Below are the code and all the weights of a small trained network. Each question names an input and a target symbol and asks about switching units off, where a switched-off unit gives its printed mean instead of its output.

import numpy as np


def w(rows, s, z=0):
    codes = np.array(rows[::2]) - 128.0
    scale = np.full(codes.shape[1], s)
    scale[-1] = z or s
    return codes * scale


def f(y):
    return y / 2 * (1 + np.tanh(0.7978845608 * (y + 0.044715 * y**3)))


def softmax(a):
    e = np.exp(a - a.max(-1, keepdims=True))
    return e / e.sum(-1, keepdims=True)


def log_softmax(a):
    a = a - a.max(-1, keepdims=True)
    return a - np.log(np.exp(a).sum(-1, keepdims=True))


def net(x, mask):
    ids = ['βζλπτφ'.index(c) for c in x.split()]
    T = len(ids)
    res = E[ids] + P[:T]
    u = 0
    for l in range(2):
        q, k, v = (res @ M[l].T for M in (Q, K, V))
        z = softmax(np.where(np.tri(T) > 0, q @ k.T / 3**0.5, -1e9)) @ v
        res = res + np.where(mask[u], z, O[l][:, -1]) @ O[l][:, :-1]
        u += 1
        y = f(res @ A[l][:, :-1].T + A[l][:, -1])
        res = res + np.where(mask[u : u + 12], y, B[l][:, -1]) @ B[l][:, :-1]
        u += 12
    return log_softmax(res[-1] @ U[:, :-1].T + U[:, -1])


Q, K, V, O, A, B = {}, {}, {}, {}, {}, {}
E = w([
[210,117,178,119,98,91,152,163,155],'β',
[163,233,80,111,228,100,82,154,89],'ζ',
[62,99,97,108,223,186,84,2,24],'λ',
[167,40,203,121,153,203,124,114,26],'π',
[112,84,141,66,49,223,147,132,14],'τ',
[120,166,147,55,58,110,194,126,147],'φ',
],0.014)
P = w([
[168,168,171,169,170,160,144,90,98],'0',
[146,140,139,123,151,153,114,166,128],'1',
[106,116,79,85,188,157,131,252,132],'2',
[108,125,86,67,138,91,148,126,145],'3',
[147,130,102,134,109,185,69,155,207],'4',
[158,180,141,155,94,130,86,98,120],'5',
[113,107,86,33,140,107,110,171,178],'6',
[151,145,134,66,119,52,129,99,79],'7',
[116,151,170,112,81,122,52,82,183],'8',
[193,182,165,163,89,96,91,58,69],'9',
[121,115,131,30,139,39,69,162,132],'10',
[82,148,146,167,143,95,143,117,89],'11',
[69,150,122,119,92,103,84,113,154],'12',
],0.013)
Q[0] = w([
[188,210,254,77,165,102,152,133,111],'0.h1',
[141,188,130,119,101,92,166,95,191],'0.h1',
[150,137,89,192,122,124,48,120,34],'0.h1',
],0.0054)
K[0] = w([
[91,136,225,93,3,116,156,197,142],'0.h1',
[204,200,79,110,87,96,124,92,174],'0.h1',
[75,87,94,121,154,131,183,118,158],'0.h1',
],0.0055)
V[0] = w([
[19,114,155,157,147,84,3,208,127],'0.h1',
[68,123,171,151,112,138,131,145,152],'0.h1',
[157,88,103,6,92,138,128,108,136],'0.h1',
],0.0037)
O[0] = w([
[155,59,139,54,120,168,123,98,201,14],'0.h1',
[85,126,70,181,101,91,42,116,111,82],'0.h1',
[102,164,1,142,170,76,74,182,50,251],'0.h1',
],0.0077,0.0023)
A[0] = w([
[107,73,170,143,50,41,178,114,153,94],'0.n1',
[222,187,160,130,140,129,193,190,157,86],'0.n2',
[154,182,143,143,190,38,241,224,163,180],'0.n3',
[124,207,140,167,96,100,207,130,117,156],'0.n4',
[179,180,181,180,132,107,139,120,133,152],'0.n5',
[106,64,89,102,109,184,92,208,81,254],'0.n6',
[111,154,167,230,128,208,253,80,92,80],'0.n7',
[161,158,176,136,143,190,84,84,96,125],'0.n8',
[151,100,201,134,101,119,122,111,162,77],'0.n9',
[146,204,116,143,68,89,38,95,201,180],'0.n10',
[129,125,79,91,126,137,123,184,230,139],'0.n11',
[142,130,91,126,181,123,149,74,120,108],'0.n12',
],0.0071,0.0028)
B[0] = w([
[94,151,18,78,155,40,116,133,139,150],'0.n1',
[118,159,190,158,116,131,176,208,169,182],'0.n2',
[71,146,202,107,157,63,194,202,138,251],'0.n3',
[45,180,86,163,105,140,173,165,116,197],'0.n4',
[117,145,127,232,146,107,175,144,113,168],'0.n5',
[58,79,199,102,189,212,137,83,66,253],'0.n6',
[135,114,62,96,104,193,205,152,79,159],'0.n7',
[124,126,107,186,150,157,199,67,104,204],'0.n8',
[155,125,108,134,109,99,141,235,173,119],'0.n9',
[150,143,21,176,124,132,90,254,213,198],'0.n10',
[68,131,80,52,155,195,117,165,187,159],'0.n11',
[147,169,144,77,171,111,177,121,86,148],'0.n12',
],0.0068,0.0047)
Q[1] = w([
[114,99,184,220,94,237,134,113,2],'1.h1',
[174,76,89,68,142,224,84,122,223],'1.h1',
[113,88,231,48,202,114,219,97,60],'1.h1',
],0.0084)
K[1] = w([
[137,129,84,135,152,139,247,148,94],'1.h1',
[62,75,121,122,187,166,136,175,177],'1.h1',
[147,181,118,217,107,195,166,103,146],'1.h1',
],0.011)
V[1] = w([
[148,123,117,110,163,160,122,44,83],'1.h1',
[82,97,131,97,2,160,115,143,71],'1.h1',
[194,35,166,186,125,118,135,132,128],'1.h1',
],0.0094)
O[1] = w([
[204,97,91,105,159,168,136,108,136,154],'1.h1',
[150,226,168,118,225,157,145,81,173,88],'1.h1',
[177,208,119,162,9,184,97,155,115,1],'1.h1',
],0.015,0.0046)
A[1] = w([
[144,172,90,81,186,124,214,168,159,171],'1.n1',
[115,202,113,158,149,49,85,183,184,125],'1.n2',
[124,222,134,135,164,143,146,115,204,106],'1.n3',
[202,125,185,78,153,70,142,165,124,129],'1.n4',
[147,254,86,124,96,118,122,232,166,168],'1.n5',
[213,116,90,108,82,148,52,94,124,96],'1.n6',
[133,68,132,118,139,170,123,33,151,6],'1.n7',
[140,84,43,144,83,66,145,217,137,105],'1.n8',
[161,139,88,103,94,152,160,197,150,141],'1.n9',
[71,225,165,166,125,91,151,184,177,80],'1.n10',
[163,121,131,115,109,162,165,85,104,97],'1.n11',
[143,174,118,109,187,129,192,155,163,153],'1.n12',
],0.0079,0.011)
B[1] = w([
[128,67,146,103,128,95,66,156,92,250],'1.n1',
[141,172,124,115,89,166,163,155,128,206],'1.n2',
[143,136,214,127,106,78,140,141,125,191],'1.n3',
[80,131,117,169,104,174,129,101,141,172],'1.n4',
[222,123,81,110,172,87,204,134,124,199],'1.n5',
[60,184,93,129,114,88,182,131,165,180],'1.n6',
[183,132,153,148,125,67,147,254,143,157],'1.n7',
[97,168,168,80,160,199,160,22,176,199],'1.n8',
[71,134,104,178,145,122,174,92,97,170],'1.n9',
[155,168,74,110,79,180,31,76,127,210],'1.n10',
[110,202,154,116,102,106,64,169,129,165],'1.n11',
[143,84,132,232,52,108,84,82,149,225],'1.n12',
],0.0085,0.018)
U = w([
[80,125,123,198,58,33,97,202,103,159],'β',
[188,49,45,124,123,171,100,1,97,83],'ζ',
[185,101,104,112,116,24,222,217,104,181],'λ',
[161,218,102,93,157,205,117,74,118,186],'π',
[220,134,216,77,117,114,126,68,119,5],'τ',
[84,166,188,124,221,82,237,108,118,141],'φ',
],0.0043,0.0028)

Each question gives the input, a string of symbols that net reads in full, and the target symbol t.
The units are the heads (3 rows each of Q, K, V and O) and the neurons (one row each of A and B). Each row of codes is followed by its name. A weight is (code - 128) times the scale printed after its matrix; where a second scale follows, it is the last column's (O, A, B and U).
mask holds one flag per unit, layer by layer, with each layer's heads first. A switched-off unit (its flag False) gives its mean, the last column of its rows in O or B, instead of its output. The means were averaged over made-up inputs and are rounded, as every weight is.
A unit's drop is (log p(t) with every unit on - log p(t) with that unit switched off) / (log p(t) with every unit on - log p(t) with every unit switched off).
The circuit of an input: a set's keep is (log p(t) with only the set's units on - log p(t) with every unit switched off) / (log p(t) with every unit on - log p(t) with every unit switched off). Starting from the 12 units with the biggest drops (on a tie, the unit counted first), units are removed one at a time, each time the one whose removal leaves the highest keep (on an exact tie, the one counted first), for as long as the keep stays at least 0.8.
circuit, biggest first: the units of the circuit, biggest drop first
unit that matters most: the unit with the biggest drop
top k neurons: the k neurons with the biggest drops, biggest first
top k neurons in layer l: the k neurons of layer l with the biggest drops, biggest first
drop of u: that unit's drop, to one decimal
input ζ ζ λ π ζ π, target ζ: circuit, biggest first => [1.h1 1.n8]
input φ β φ λ τ π ζ τ ζ π φ λ, target φ: circuit, biggest first => [1.h1 0.n4]
input φ τ ζ φ φ π π φ π τ λ, target φ: circuit, biggest first => [1.h1 1.n10]
input λ φ λ ζ φ φ λ φ π β β φ ζ, target π: top 2 neurons => [1.n10 0.n10]
input π φ π β φ π φ β β φ, target π: unit that matters most => 0.n10
input φ τ λ φ, target τ: top 2 neurons in layer 0 => [0.n3 0.n7]
input π π φ φ τ ζ π ζ π φ β λ τ, target π: circuit, biggest first => [1.h1 0.n7 1.n12]
input ζ φ π π π π λ τ π, target ζ: circuit, biggest first => [1.h1 1.n8 0.n8]
input λ β β τ φ, target π: top 3 neurons => [1.n10 0.n3 1.n8]
input λ β φ, target ζ: top 3 neurons in layer 0 => [0.n3 0.n10 0.n6]
input π φ φ φ φ φ φ π φ λ ζ λ φ, target φ: top 2 neurons => [1.n8 0.n10]
input β β φ β π β π π β, target λ: top 2 neurons => [1.n5 0.n10]
input π ζ λ β ζ ζ φ, target φ: top 3 neurons in layer 1 => [1.n8 1.n10 1.n12]
input λ λ β β, target ζ: top neuron => [0.n3]
input β π β, target π: top 3 neurons => [1.n10 1.n8 0.n2]
input π φ π π φ φ ζ π φ φ, target λ: top 3 neurons => [0.n10 1.n5 0.n4]
input π λ φ φ τ β τ τ λ ζ, target τ: top 2 neurons => [0.n10 1.n3]
input τ λ π π φ λ φ λ π ζ λ, target τ: top 2 neurons => [0.n7 0.n3]
input φ τ τ π β φ, target λ: top 2 neurons in layer 0 => [0.n10 0.n6]
input φ φ β λ τ π τ π τ, target φ: top neuron in layer 0 => [0.n4]
input φ φ φ β β, target β: top 2 neurons in layer 1 => [1.n8 1.n12]
input λ λ φ π φ φ ζ, target β: top 2 neurons in layer 1 => [1.n12 1.n8]
input φ π φ φ π λ π ζ, target ζ: drop of 0.n3 => 0.3
input φ φ φ φ β φ ζ, target π: drop of 0.n3 => 0.2
input λ π φ φ π, target λ: drop of 1.n7 => 1.2
input φ β φ τ π, target φ: drop of 1.h1 => 0.6
input λ τ φ β τ, target λ: unit that matters most => 1.n7
input β ζ π τ ζ φ τ π β φ τ, target β: top 2 neurons in layer 0 => [0.n6 0.n2]
input β β λ ζ ζ π φ ζ, target λ: top 2 neurons => [0.n3 1.n5]
